Below are the code and all the weights of a small trained network. Each question names an input and a target symbol and asks about switching units off, where a switched-off unit gives its printed mean instead of its output.

import numpy as np


def w(rows, s, z=0):
    codes = np.array(rows[::2]) - 128.0
    scale = np.full(codes.shape[1], s)
    scale[-1] = z or s
    return codes * scale


def f(y):
    return y / 2 * (1 + np.tanh(0.7978845608 * (y + 0.044715 * y**3)))


def softmax(a):
    e = np.exp(a - a.max(-1, keepdims=True))
    return e / e.sum(-1, keepdims=True)


def log_softmax(a):
    a = a - a.max(-1, keepdims=True)
    return a - np.log(np.exp(a).sum(-1, keepdims=True))


def net(x, mask):
    ids = ['ΔΞεζθλψ'.index(c) for c in x.split()]
    T = len(ids)
    res = E[ids] + P[:T]
    u = 0
    for l in range(2):
        q, k, v = (res @ M[l].T for M in (Q, K, V))
        z = softmax(np.where(np.tri(T) > 0, q @ k.T / 3**0.5, -1e9)) @ v
        res = res + np.where(mask[u], z, O[l][:, -1]) @ O[l][:, :-1]
        u += 1
        y = f(res @ A[l][:, :-1].T + A[l][:, -1])
        res = res + np.where(mask[u : u + 8], y, B[l][:, -1]) @ B[l][:, :-1]
        u += 8
    return log_softmax(res[-1] @ U[:, :-1].T + U[:, -1])


Q, K, V, O, A, B = {}, {}, {}, {}, {}, {}
E = w([
[139,123,196],'Δ',
[167,77,245],'Ξ',
[167,254,22],'ε',
[153,173,106],'ζ',
[184,142,122],'θ',
[121,155,176],'λ',
[136,137,190],'ψ',
],0.0091)
P = w([
[97,114,107],'0',
[156,62,115],'1',
[87,183,202],'2',
[41,184,50],'3',
[176,85,125],'4',
[81,251,207],'5',
[39,171,155],'6',
],0.011)
Q[0] = w([
[2,198,178],'0.h0',
[246,139,123],'0.h0',
[25,206,231],'0.h0',
],0.0054)
K[0] = w([
[111,217,203],'0.h0',
[223,53,198],'0.h0',
[52,202,254],'0.h0',
],0.0058)
V[0] = w([
[159,11,95],'0.h0',
[216,108,109],'0.h0',
[180,154,148],'0.h0',
],0.011)
O[0] = w([
[255,156,107,2],'0.h0',
[190,170,174,90],'0.h0',
[74,202,145,156],'0.h0',
],0.0098,0.0051)
A[0] = w([
[71,65,94,124],'0.n0',
[179,6,204,2],'0.n1',
[185,95,194,157],'0.n2',
[137,116,188,101],'0.n3',
[119,143,166,103],'0.n4',
[223,91,142,30],'0.n5',
[151,116,144,12],'0.n6',
[93,99,216,142],'0.n7',
],0.012,0.0061)
B[0] = w([
[94,50,59,198],'0.n0',
[1,225,213,143],'0.n1',
[76,28,121,164],'0.n2',
[103,93,160,139],'0.n3',
[52,152,174,153],'0.n4',
[35,82,83,149],'0.n5',
[116,116,87,109],'0.n6',
[32,92,148,254],'0.n7',
],0.009,0.0065)
Q[1] = w([
[172,194,253],'1.h0',
[187,206,236],'1.h0',
[177,164,217],'1.h0',
],0.0077)
K[1] = w([
[142,3,49],'1.h0',
[235,22,74],'1.h0',
[160,49,96],'1.h0',
],0.0057)
V[1] = w([
[151,254,7],'1.h0',
[63,78,54],'1.h0',
[46,69,110],'1.h0',
],0.0073)
O[1] = w([
[39,100,1,28],'1.h0',
[157,36,100,199],'1.h0',
[116,65,167,247],'1.h0',
],0.0077,0.012)
A[1] = w([
[228,103,80,42],'1.n0',
[174,50,87,164],'1.n1',
[215,128,81,75],'1.n2',
[182,248,92,207],'1.n3',
[24,138,145,123],'1.n4',
[132,155,186,85],'1.n5',
[90,124,211,19],'1.n6',
[218,185,56,255],'1.n7',
],0.011,0.006)
B[1] = w([
[172,170,11,134],'1.n0',
[63,49,2,152],'1.n1',
[123,203,43,134],'1.n2',
[118,101,255,146],'1.n3',
[218,180,97,255],'1.n4',
[184,111,65,167],'1.n5',
[138,187,73,249],'1.n6',
[8,239,126,151],'1.n7',
],0.008,0.016)
U = w([
[97,58,196,143],'Δ',
[199,170,214,198],'Ξ',
[77,94,148,208],'ε',
[191,142,1,31],'ζ',
[117,16,99,3],'θ',
[99,185,160,216],'λ',
[99,45,177,91],'ψ',
],0.009,0.0039)

Each question gives the input, a string of symbols that net reads in full, and the target symbol t.
The units are the heads (3 rows each of Q, K, V and O) and the neurons (one row each of A and B). Each row of codes is followed by its name. A weight is (code - 128) times the scale printed after its matrix; where a second scale follows, it is the last column's (O, A, B and U).
mask holds one flag per unit, layer by layer, with each layer's heads first. A switched-off unit (its flag False) gives its mean, the last column of its rows in O or B, instead of its output. The means were averaged over made-up inputs and are rounded, as every weight is.
A unit's drop is (log p(t) with every unit on - log p(t) with that unit switched off) / (log p(t) with every unit on - log p(t) with every unit switched off).
The circuit of an input: a set's keep is (log p(t) with only the set's units on - log p(t) with every unit switched off) / (log p(t) with every unit on - log p(t) with every unit switched off). Starting from the 12 units with the biggest drops (on a tie, the unit counted first), units are removed one at a time, each time the one whose removal leaves the highest keep (on an exact tie, the one counted first), for as long as the keep stays at least 0.8.
units of the circuit, in order: the units of the circuit, biggest drop first
unit that matters most: the unit with the biggest drop
k most important neurons: the k neurons with the biggest drops, biggest first
k most important neurons of layer l: the k neurons of layer l with the biggest drops, biggest first
input Δ Δ ε Δ, target ζ: units of the circuit, in order : [1.h0; 1.n4]
input λ θ λ θ ε λ Δ, target θ: units of the circuit, in order : [0.h0; 0.n0; 1.h0; 1.n1]
input ε θ θ λ Ξ ε Δ, target ζ: 2 most important neurons : [1.n4; 0.n0]
input ε Ξ θ θ ψ ε Ξ, target ζ: units of the circuit, in order : [1.n4; 0.h0; 1.h0; 0.n0]
input ε λ λ θ, target θ: units of the circuit, in order : [0.h0; 1.n1; 0.n0; 1.h0]
input ε ζ λ ζ, target θ: units of the circuit, in order : [0.h0; 0.n0; 1.n1; 1.h0]
input ζ ζ Δ, target Ξ: 2 most important neurons of layer 1 : [1.n4; 1.n1]
input θ Δ θ ε Δ ε ζ, target ζ: units of the circuit, in order : [1.n4; 1.h0]
input θ ε ε Δ Ξ λ ζ, target θ: 3 most important neurons : [0.n0; 1.n1; 0.n7]
input ε ε θ ψ θ, target θ: 2 most important neurons of layer 1 : [1.n4; 1.n1]
input ε ε ε λ, target ζ: unit that matters most : 1.n4
input Ξ Ξ ε, target Ξ: units of the circuit, in order : [1.h0; 0.n0; 0.n7]
input λ θ ζ ε ε, target λ: 3 most important neurons : [0.n0; 1.n7; 1.n3]
input ε θ Δ ζ, target Δ: most important neuron : [1.n4]
input θ ζ ζ ψ Ξ ε ε, target ζ: 3 most important neurons : [1.n4; 0.n0; 0.n2]
input ψ ε θ ψ ε Ξ θ, target Ξ: units of the circuit, in order : [1.h0; 1.n1; 0.n7; 0.n4]
input ψ ζ ε ψ Ξ Ξ ψ, target Ξ: 2 most important neurons of layer 1 : [1.n4; 1.n6]
input ε λ ε Ξ, target ζ: 3 most important neurons of layer 0 : [0.n0; 0.n7; 0.n2]
input ζ Δ λ ψ, target θ: 3 most important neurons : [0.n0; 1.n1; 0.n7]
input Ξ ε Ξ ζ Ξ, target Ξ: 3 most important neurons : [0.n1; 0.n2; 0.n5]
input Δ ζ ε ε Ξ ε θ, target ζ: 2 most important neurons : [1.n4; 0.n0]
input Ξ Ξ Ξ Δ, target Ξ: unit that matters most : 1.h0
input Δ ε ψ Δ ε Ξ Ξ, target Ξ: units of the circuit, in order : [1.h0; 1.n4; 1.n1; 0.n7]
input θ θ ζ θ ψ Ξ θ, target Ξ: 2 most important neurons of layer 1 : [1.n1; 1.n6]
input ε θ ε θ θ ε, target ζ: 3 most important neurons : [1.n4; 1.n3; 1.n7]
input ψ ψ Ξ ε ζ λ Ξ, target θ: 3 most important neurons of layer 0 : [0.n0; 0.n1; 0.n7]
